In the rows, zero is written as 128.
Facts:
<1001> badri: <1656> <1256>
<1029> badri: <1465>
<1030> badri: <1190> <1516> <441> <1742>
<1037> badri: <1545> <71>
<1051> badri: <1782> <173>
<1114> badri: <1599> <533> <1021> <1902>
<1119> badri: <2141> <191>
<1130> badri: <1917> <467> <314> <1005>
<1131> badri: <112> <2112> <700> <415>
<1133> badri: <2141> <532> <1465>
<1165> badri: <933> <767>
<1202> badri: <494> <1287> <173> <1742> <560>
<1222> badri: <2141> <2125>
<122> badri: <1127> <124> <1545> <2112>
<1243> badri: <933> <1750> <1516> <1782>
<1263> badri: <2112>
<1301> badri: <771>
<1351> badri: <112> <824> <494> <193>
<1356> badri: <1711> <315> <1656>
<1421> badri: <1465>
<1422> badri: <1696> <145> <356>
<1429> badri: <908> <1962>
<1438> badri: <1949>
<1462> badri: <2117> <775> <1594> <491>
<1485> badri: <1361> <771> <2110>
<1498> badri: <744> <2117> <494> <523> <242>
<1500> badri: <1610> <829> <1742>
<1583> badri: <744> <1711> <191> <258>
<1601> badri: <820> <1524> <761>
<1607> badri: <1132> <1005> <927>
<1622> badri: <212> <462> <1441>
<1645> badri: <1127> <862> <1771>
<1648> badri: <315>
<1674> badri: <2105> <258>
<1705> badri: <124>
<1740> badri: <1696> <494> <844> <2110> <1167>
<1757> badri: <908> <193> <1441> <1956>
<1763> badri: <253> <2105> <1771> <767>
<1805> badri: <1599> <482>
<1809> badri: <1204>
<1889> badri: <1618> <2050> <157> <560>
<1898> badri: <744> <2117> <191> <462> <314> <1465>
<1919> badri: <806> <356> <2117> <242>
<1944> badri: <820> <1085> <1531> <544> <361> <700> <1782>
<1971> badri: <775> <242> <462> <441> <1956> <1432>
<1987> badri: <544> <1251> <1516> <1167>
<2001> badri: <627>
<2021> badri: <491>
<2032> badri: <1463> <2112>
<2065> badri: <1917>
<210> badri: <1917> <861>
<266> badri: <404>
<286> badri: <627> <1656>
<330> badri: <13> <844> <1376>
<411> badri: <2105> <441> <560>
<423> badri: <317> <2105>
<426> badri: <1962> <1463> <258>
<437> badri: <523> <1990> <941>
<446> badri: <2050> <2112>
<447> badri: <955> <1005>
<460> badri: <808>
<50> badri: <2117> <523> <242> <404>
<528> badri: <264> <2117>
<538> badri: <1005> <701>
<541> badri: <1610> <315>
<592> badri: <2050> <1742>
<593> badri: <1594> <2015>
<620> badri: <806> <1750> <1332>
<635> badri: <829> <2141> <315>
<646> badri: <560>
<655> badri: <442> <829> <627> <706>
<65> badri: <1132> <2125> <533>
<680> badri: <1917> <478> <544> <1782>
<715> badri: <1591> <1696> <748> <775>
<725> badri: <908> <1531> <1204> <964> <821>
<749> badri: <1591> <1540> <494> <862> <1949> <761> <361> <523> <1197>
<788> badri: <820> <1352> <2125> <700>
<818> badri: <124> <1902> <1956>
{<1001> <1037> <122> <124> <1256> <1287> <1291> <1317> <1332> <1432> <1438> <1465> <1500> <1540> <156> <1583> <1645> <1656> <1674> <173> <1902> <1917> <1919> <1949> <2001> <2039> <2050> <2065> <2105> <210> <2117> <212> <266> <286> <314> <330> <361> <447> <460> <462> <494> <620> <646> <655> <775> <808> <820> <824> <861> <941> <955>} pipli a
{<1005> <1085> <1131> <1155> <1167> <1352> <13> <1401> <1454> <1462> <1485> <1742> <1763> <1898> <193> <2021> <2110> <264> <533> <541> <627> <680> <818> <821>} pipli g
{<1021> <1029> <1058> <1133> <1204> <1251> <1263> <1361> <1375> <1429> <1463> <1644> <1648> <1757> <1889> <1944> <441> <482> <592> <593> <71> <725> <761> <806> <927>} pipli e
{<1030> <1114> <1119> <1197> <1202> <1222> <1301> <1376> <1439> <1441> <1531> <157> <1594> <1610> <1618> <191> <2032> <2112> <2141> <404> <491> <538> <544> <560> <701> <748> <933>} pipli c
{<1051> <1130> <1132> <1165> <1190> <1351> <1413> <1421> <1422> <1498> <1516> <1545> <1591> <1599> <1601> <1607> <1622> <1699> <1705> <1805> <1809> <1942> <1946> <1962> <1971> <2125> <242> <253> <315> <411> <423> <426> <437> <467> <478> <50> <531> <706> <744> <771> <908> <964>} pipli b
{<1127> <112> <1243> <1356> <1524> <1771> <1782> <1956> <1990> <442> <528> <635> <700> <715> <829> <862>} pipli f
{<145> <1696> <1711> <1740> <1750> <1987> <2015> <258> <317> <356> <415> <446> <523> <532> <65> <736> <749> <767> <788> <844>} pipli d
[<1001> <1037> <1058> <1132> <1133> <1165> <1222> <1263> <1287> <1291> <1332> <1356> <1375> <1376> <1401> <1438> <1441> <1462> <1498> <1500> <1531> <1540> <1591> <1594> <1601> <1674> <1705> <1711> <1740> <1763> <1809> <1917> <193> <1942> <1944> <1949> <1990> <2015> <2021> <2039> <2117> <266> <315> <356> <446> <460> <462> <478> <482> <491> <50> <532> <541> <544> <655> <680> <788> <824> <844> <941> <964>] brudur i
[<1005> <1021> <1029> <1030> <1051> <1085> <1114> <1119> <1127> <112> <1130> <1131> <1155> <1167> <1190> <1197> <1202> <1204> <122> <1243> <124> <1251> <1256> <1301> <1317> <1351> <1352> <1361> <13> <1413> <1421> <1422> <1429> <1432> <1439> <1454> <145> <1463> <1465> <1485> <1516> <1524> <1545> <156> <157> <1583> <1599> <1607> <1610> <1618> <1622> <1644> <1645> <1648> <1656> <1696> <1699> <173> <1742> <1750> <1757> <1771> <1782> <1805> <1889> <1898> <1902> <1919> <191> <1946> <1956> <1962> <1971> <1987> <2001> <2032> <2050> <2065> <2105> <210> <2110> <2112> <2125> <212> <2141> <242> <253> <258> <264> <286> <314> <317> <330> <361> <404> <411> <415> <423> <426> <437> <441> <442> <447> <467> <494> <523> <528> <531> <533> <538> <560> <592> <593> <620> <627> <635> <646> <65> <700> <701> <706> <715> <71> <725> <736> <744> <748> <749> <761> <767> <771> <775> <806> <808> <818> <820> <821> <829> <861> <862> <908> <927> <933> <955>] brudur h
druskas m <- <1001> <1029> <1030> <1119> <112> <1155> <1197> <1263> <1287> <1301> <1401> <1441> <1463> <1545> <1610> <1622> <1656> <1696> <1889> <1949> <1956> <1971> <1987> <2001> <2050> <2110> <2125> <258> <317> <404> <442> <478> <523> <655> <706> <725> <788> <820> <844> <908>
druskas l <- <1005> <1114> <1131> <1133> <1165> <1190> <1243> <1422> <1432> <1439> <1454> <1516> <1531> <1540> <1607> <1618> <1644> <1711> <1763> <1771> <1809> <1902> <193> <1962> <2015> <2032> <2105> <2112> <2117> <212> <361> <411> <426> <447> <531> <532> <538> <541> <544> <560> <592> <593> <635> <701>
druskas j <- <1021> <1127> <1132> <1204> <1352> <1361> <1375> <13> <1429> <1438> <145> <1500> <1583> <1591> <1594> <1601> <1674> <1699> <1705> <173> <1757> <1782> <1805> <1898> <1919> <2021> <2039> <2141> <253> <264> <266> <286> <315> <330> <356> <437> <460> <482> <528> <533> <620> <627> <646> <65> <71> <736> <748> <749> <767> <771> <818> <821> <861> <862> <933> <941> <964>
druskas n <- <1037> <1051> <1058> <1085> <1202> <1222> <124> <1251> <1256> <1332> <1351> <1421> <1465> <1485> <157> <1599> <1648> <1742> <1942> <1944> <1946> <242> <494> <50> <680> <808> <955>
druskas k <- <1130> <1167> <122> <1291> <1317> <1356> <1376> <1413> <1462> <1498> <1524> <156> <1645> <1740> <1750> <1917> <191> <1990> <2065> <210> <314> <415> <423> <441> <446> <462> <467> <491> <700> <715> <744> <761> <775> <806> <824> <829> <927>

Known rows:
<330>: [114 143  85 133 120 137 132 162 103 125 110 121 162 141 146 129 150 121
 143 131 108  84 115 151 113 144 147 175  93 101 115 164 142 109 139 149
 112 110 143 151 159 115 137 151 112 121]
<1114>: [118 111  89 128  76 140  89 139 104 148 156 122 186 126 118  54 127 127
 148 121 135 153  87 170 103 126 165 170  85  52  92 150 155 157 148 113
 115  99 122 126 149  93 125 142 145 129]
<1805>: [139 121 148 113 125 121 133 149 113 127  89 136  99 163 121 149 140 135
  91 186 109 115 162 140 122 135  79  59 154 122 130 144 116 105 121 139
 147 119 144 190 149 164 111 136 105 117]
<1132>: [139 125 121  98 143 123 146  86 153 130 104 116  97 153 109 196 161 156
 103 157 126 141 157 132 152 130 109  53 171 173 122 129 134 106 120 130
 169 138 134 139 105 179 140 119 115  83]
<1485>: [128 125 159 115 116  99 144 150 104  95 122 103  92 142 142 132 160 103
 109 134  94  24 119 137 103 161 155 100 123 116  90 166 105  88  89 135
 158 167 155 156 146 117 102 121  48 140]
<544>: [118 114  65 110  92 140  99  75 142 151 171 102 187 116 108 103 152 147
 165  87 150 179  84 162 134 120 191 167 104 101  83 133 173 158 145 106
 140 115 114  77 104 104 148 126 154  98]
<437>: [142 122 156 107 116 127 137 154 115 132  85 137 105 165 124 149 136 131
  86 176 113 118 161 137 129 135  78  63 154 122 133 145 111 111 118 139
 148 123 151 197 141 166 119 136  99 110]
<646>: [114 134  84 128 127 136 121 161 104 127 106 125 163 141 150 130 157 122
 151 128 109  83 112 155 114 148 139 176  96 101 110 160 144 104 131 153
 111 108 149 152 162 111 126 150 114 124]
<1439>: [134 111  91 137  88 131 105 102 114 136 166 114 178 116 131  59 110 117
 134  88 124 174  99 165 131 127 178 175  85  72 102 147 177 151 160 106
 121 103 106 130 144  90 132 133 151 128]
<1030>: [125 111 112 116  83 125  87 126  98 136 160 110 178 136 120  45 145 123
 151 115 139 125  75 171  99 141 167 178  89  57  87 147 155 153 140 118
 113 103 130 121 149  93 118 126 132 140]
<258>: [124 135 199 166 176 110 148 163 149  94 106 149  80  98 131 158  88 132
 112 125 127 147 147  75 131 126  59 140 189 176 198  68  91 153 115 132
 123 133 128 116 144 137 111 117 143 186]
<2125>: [154 115 189 131 127 102 127 106 132 111 127 123  90 142 107 104 107 137
  76 155 130 175 144 125 130 131  86  79 170 132 153 105 134 150 139 112
 142 112 114 150 139 158 116 102 140 150]
<1029>: [108 142 157 150  86 133 136 182 113 119 151 129 116 108 108  83  87 122
 111 142 128 116 102 102  87 109 145 133 113  98 135 118  84 163 133 108
 128 146 115 105 125 108 145 143 119 156]
<1740>: [108 149 152 122 176 167 123 168 158 163  99 191 115 121 114 191 122 152
 178 161 182 138 165  64 129  89  51 105 168 190 178  61  58 147 101 152
  97 141 147  76  73 162 127 129 166 129]
<1545>: [156 108 191 125 137 102 124 101 135 123 128 123  89 134 113 101 107 134
  76 155 134 180 141 126 133 134  84  85 174 133 156 111 131 151 133 114
 141 116 117 155 146 153 117 102 139 143]
<1037>: [110 159  93  96 140 112 142 127 124 120 120  61 137 150 127 170 217 141
 143 133 128  30  67 145 100 176 191 175 121 143  96 164 134 102 116 159
 140 150 160  98 135 133 167 121  69  96]
<2117>: [116 141 100 111  96 151 124 120 152 153 136 104 186 119 113 134 129 152
 149  76 157 180  85 125 151 120 160 191 123 128 133 113 137 181 146 121
 133 126 128  91  94 122 186 132 144  92]

Rows:
No name comes twice in this set of rows, the named rows included.
[117 102 118 115 113 134 118  94 162 145 161 130 128  94 106 139 118 143
 144 105 147 178 123 120 136 101 147  97 146 134 102 105 117 158 109  97
 165 155 114  81  88 116 122 121 138 113] | <193>
[121 126 132  86  95 176 105 130 138 190 148 169 152 129 109 120 119 128
 173 131 181 138 140 103 137  81 130  83 107 125 111 113  77 151 103 119
 119 160 135  93  46 133 133 134 140  88] | <1462>
[152 118 166 112 129 147  96 134 114 163 112 182 121 165 114  96 112 128
 126 187 159 159 179 124 129 103  54  58 135 115 149 111 109 129 131 134
  94 101 130 161 113 169  98 120 165 130] | <423>
[127 137 106 116 139 121 151  88 150 105 113 115  83 160  94 198 161 166
 102 177 117 132 162 131 133 120 117  36 166 171 114 124 142  96 138 123
 169 125 120 117 104 186 137 120 123 105] | <315>
[136 105 167 121 114 122 107 148 126 147 113 147 113 137  99 104 113 145
  95 185 139 182 143 135 108 120  64  72 171 103 145 111 112 159 124 120
 140 105 132 160 152 154 107 126 143 136] | <426>
[135 142 174 165 189 146 139 155 145 130 105 196  97 111 146 155  71 117
 140 134 144 154 192  65 154  98  48 120 149 183 202  72  90 126 125 144
  78 126 120 123 111 145 109 127 178 166] | <1750>
[113 115 157 135 113 124 111 163 117 121 146 141 128 105 122  91 112 119
 143 125 134 119 108 118  97 124 124 143 129 100 122 114 100 155 110 117
 128 135 133 111 139 100 100 129 126 167] | <725>
[127 138  76 113 140 160 100  88 142 159 145 144 183 139 126 126 147 140
 197  99 172 153 125 129 152 107 148 167  94 143 121 111 156 131 148 137
  85 108 121  72  78 129 143 119 181 105] | <1917>
[ 93 113 103 125  97 141 108 131 145 132 160 144 124 110  79 132 136 162
 160 156 148 147 120 124  89  89 142  75 141 114  86 103 105 154 116  96
 159 140 119  56  94 127 110 133 141 139] | <541>
[126 123 104 148 119 129 112 126 126 124 137 128 170 112 135  96 113 129
 144  92 128 169 108 144 134 131 136 195 113 101 131 122 163 151 151 122
 109  96 118 123 151 101 127 134 159 147] | <2105>

Now the same things, written a new way:
Known rows:
<2112>: [120 121 130  84 117 154 110 182 144 119  85 143 114 153 164 136 123  84
 152 195 170  85 133  94 173  93]
<1263>: [128  99  98 124 131 144 179  95 149  69 144 125 102 113 107 136 160  85
 149 148 144 100 137 111 109 157]
<1119>: [147  92 135  66  97 127 137 176 169 115  63 146 117 152 139 160 143 111
 124 170 148  89 130  76 134 117]
<191>: [132 153 143 109 127 162  96 183 113 134  42 147 122 166 135 164 108  98
 133 126  78  96 147  76 196 117]
<2141>: [131 129 130  59 134 137 108 218 143 130  69 133 141 149 133 161 140 128
 123 153 107 100 159  98 160 129]
<635>: [146 128 138 115 105  98 102 143 147 122 116 151 125 144 142 118 119 100
 131 158 182 118 107 110 175 107]
<1898>: [161  97 105  86 113 121 113 157  94 241  72 156 185 124 118 127 142 163
  99 125 119 105 141 136 147  67]
<818>: [156 101 109 105 116 131 115 164  94 246  83 153 174 120 124 125 151 157
 107 133 124 106 153 141 142  60]
<528>: [138 118 154  98 136 107 119 168 124 143 101 117 150 140 129 150 127 146
 110 126 132 133 143 123 147 138]
<1132>: [121 138  79 110 142 147 158 122 110 130 153 106 158 115  93 106 156 113
 121  96 115 114 154 148 139 143]
<1889>: [138 101 151 123 112 109 129 133 166 102 113 146 101 126 145 162 138 132
 135 171 149 131 119  98  89 138]
<157>: [134 107 149  90 128 145 135 199 156 137  65 132 129 149 142 183 147 125
 129 150  94  91 170  78 140 116]
<1462>: [156 119  72 148 129 165 148  81  48 220  76 146 173 128  82 111 135  90
 126  75  83  67 144 117 202  80]
<1946>: [130 122 139 129 116 117 129 149 146 164 118 129 139 129 134 140 134 167
 109 115 104 131 139 132  99 114]
<1763>: [158  90  51 123 117 147 153  86  84 201 118 148 165 109 108  85 151  74
 144 146 169  56 129 133 188  56]
<531>: [129 126 127 121 105 119 105 122 130 148 131 147 128 133 151  98 116 122
 130 157 180 126 102 141 140  85]
<1699>: [135 130 134 117 129 117 111 160 125 164 124 133 148 126 128 129 135 160
 111 124 123 144 139 144 124 119]

Rows:
No name comes twice in this set of rows, the named rows included.
[124 108  87  66 159 163 162 163 106 105  82 102 153 137 100 148 151  89
 141 131 105  69 170  94 187 157] | <1594>
[139 101 128  74 108 135 135 189 185 116  77 143 122 149 157 154 139 117
 135 175 133  81 139  75 136 109] | <1610>
[133 118 148 121 111 116 115 135 127 129 112 137 124 149 147 120 118 100
 128 165 193 119 115 119 163 106] | <1243>
[126 129 139 121 115 128 113 153 139 129 128 130 123 146 166 112 111 109
 141 167 181 112 116 120 164 101] | <1771>
[124 117 139 117 127 123 133 150 145 162 118 114 146 128 147 136 123 181
 114 111  95 126 134 134 100 110] | <242>
[130 147 110 155 149 164 153 104  87 120 114 108 140 146 103 128 120  78
 143  74  83  88 147 102 197 151] | <1990>
[119 119 106 120 150 142 166 113 135  79 126 110 123 115  89 150 160 104
 132 110  86 109 157 114 111 172] | <1058>
[127 115 141 107 111 131 132 149 174  94 122 137  97 129 156 148 132 140
 137 174 140 127 116 107  85 131] | <1463>
[141  86 138  71 103 137 144 172 163 121  61 140 116 151 145 161 139 116
 126 175 154  93 136  76 129 110] | <1301>
[123 118  87 119 158 147 161 112 100 139 149  92 160 112 104 114 143 125
 130 103 115 106 151 147 148 147] | <1591>
[141 111 134 105 102 109 137 161 187 123 126 134 122 139 157 133 129 139
 125 146 151 112 124 101 122 116] | <442>
[120 108 118 129 147 144 174 101 115  90 119 115 119 120  77 160 168  91
 129 117 102 115 161 119 107 174] | <1944>
[155 120  91  94 117 128 106 182 123 233  95 151 181 121 139 110 141 166
 115 129  97  97 147 137 153  57] | <627>
[143 137 107 170 146 144 146  67  66 141 118 122 144 132  86 124 123  89
 134  69  94 105 137 117 183 139] | <1498>
[130 121  88 107 134 129 138  79 116  58 134 136 117 126  94 114 136  59
 152 153 162 104 109 113 162 156] | <1133>

The same things again, as new rows of numbers:
Known rows:
<620>: [103 158 114 120 174 154 145 158 134 109 156 121 132 182 111 120 173 152
 168  98 148 144 124 125 102 128 137 142 144 156  83 120  87 144]
<593>: [149 119 117 124  85 135 130 112 133 135 152 117 107 152 164 117  91  94
 108 134 137 100 114 113 150 112 121 138 146  95 138 131 147  98]
<1545>: [ 87 120  95 152 126 158 109 148 121 129 121 148 103 132 113 138 162 135
 134 131 126 147 126 105 111 145 119 145 103 141 150 140 112 138]
<1711>: [151  94 131 101 108 116 129 106 141 151 117 150 134  96 141 109  70 144
 116 141 135 124 142 142 152 126 136 121 129  94 118 165 182 123]
<749>: [156 135 136 110 137 122 112 138 149 112 161 111 128 170 138 122  92 120
 123 128 119  95 142 121 134 116 139 151 136 109 131 119 117 111]
<258>: [140 115 117 135  97 133 109 119 140 140 120 143 102 127 120 134 107 108
  82 141 122  89 130 120 157 131 126 139 111 112 152 137 130 106]
<700>: [179 161 148 162 109  98 136 106 130 129  81 134 124  98  91 149 122  87
  42 135 121  55 106 156 172 130 117 106 126 138 151  97 112  99]
<1351>: [ 76 105 135  91 124 144 126 123 108 143 184  82 118 159 171 135 167 114
 195 119 126 186 138  92 108 114 137 141 129 139 113 121 121 135]
<1648>: [131  96 161  80  94 109 134  78 129 162 180  69 122 152 172 120 100  89
 133 124 114 129 136 114 150 100 148 147 131 107 113 111 133 101]
<462>: [ 99 126 115 119 175 151 138 158 152 112  68 163 126  84  82 153 159 177
 140 132 133 135 126 172 125 156 108 105 112 182  84 149 122 157]
<1352>: [166 148 148 135 135 100 116 125 123 133 145 131 147 147 110 116 113 117
  99 123 123  92 149 121 139 122 156 134 129 106 149 114 120 116]
<1757>: [162 137 139 115 137 116 117 133 146 113 160 109 134 167 138 117  88 115
 117 129 117  92 139 124 138 115 136 149 139 107 137 115 120 112]
<1485>: [143 119 159  81  86 106 126  97 117 141 170  75 118 143 192 146 130  66
 142 120 137 124 135 107 150  94 143 110 162 110 128 107 137  92]
<1990>: [189 143 159 132 128  89 142 110 146 118  51 146 142  52 105 155  94 121
  63 148 123  71 116 188 170 134 111  79 137 139 127 117 150 114]
<1155>: [152 132 123 150  93 126 127 112 131 131 116 128 110 123 130 133 106  97
  80 139 123  90 111 130 154 125 116 127 129 116 151 118 130 104]
<1376>: [155 122 142 149 128  91  87 141 138  92  48 149 143  46 139 163 100 126
 111 157 102 123 133 163 118 133 111 101 116 123 189 125 148 125]
<955>: [ 80 121 144  97 137 144 156 116  88 178 185 104 127 151 114 127 200 128
 171 112 144 169 143  87 135 133 149 116 127 165  80 125 120 151]

Rows:
No name comes twice in this set of rows, the named rows included.
[154 133 125 141  85 122 139 101 116 146 144 127 119 137 147 113 105  97
  96 128 143 105 113 113 153 116 128 128 142  99 144 125 145 104] | <1454>
[173 155 151 164 110  94 141  90 139 137  76 132 125  97  88 141 116  92
  37 127 119  61 103 167 164 126 129 122 115 134 142  95 105  97] | <829>
[142 134 121 180  93 115 120 110 120 114 110 109 120 113 157 130  98  96
 102 146 102 131  95 128 112 121 103 142 122 109 190 101 126 113] | <1119>
[180 162 142 156 108 108 145 110 146 107  88 113 116 109 119 153 111  80
  58 136 121  56  87 165 163 121 101 110 144 141 142  87 110  94] | <715>
[152 102 124 102 112 124 109 131 152 125  86 159 119  83 137 145  84 136
 106 153 129 102 144 151 156 132 120 102 131 112 132 161 170 115] | <844>
[ 99 128 114 116 176 157 142 157 158 104  75 147 124  91  92 151 151 176
 146 135 130 137 116 174 124 153  98 107 118 184  77 142 121 157] | <1291>
[171 118 151  89 154 101 120 132 154 115 127 131 159 117 134 118  63 154
 131 141 117 106 158 153 138 123 139 119 140 108 116 139 159 130] | <1375>
[ 92 142  93 139 132 177 176 134 109 142 164 122 111 166 122 108 164 138
 153 117 155 150  98 106 125 136 106 129 143 156  86 132 120 147] | <447>
[155 130 137 114 136 111  95 138 138 124 150 137 136 158 120 125 110 120
 108 122 127  92 163 114 136 123 159 145 124 100 145 133 119 109] | <145>
[146 132 124 173  83 107 122 105  95 134 133 122 130 122 165 112 110  95
 115 133 124 141 111 104 113 113 126 133 134  89 194 111 142 115] | <1439>

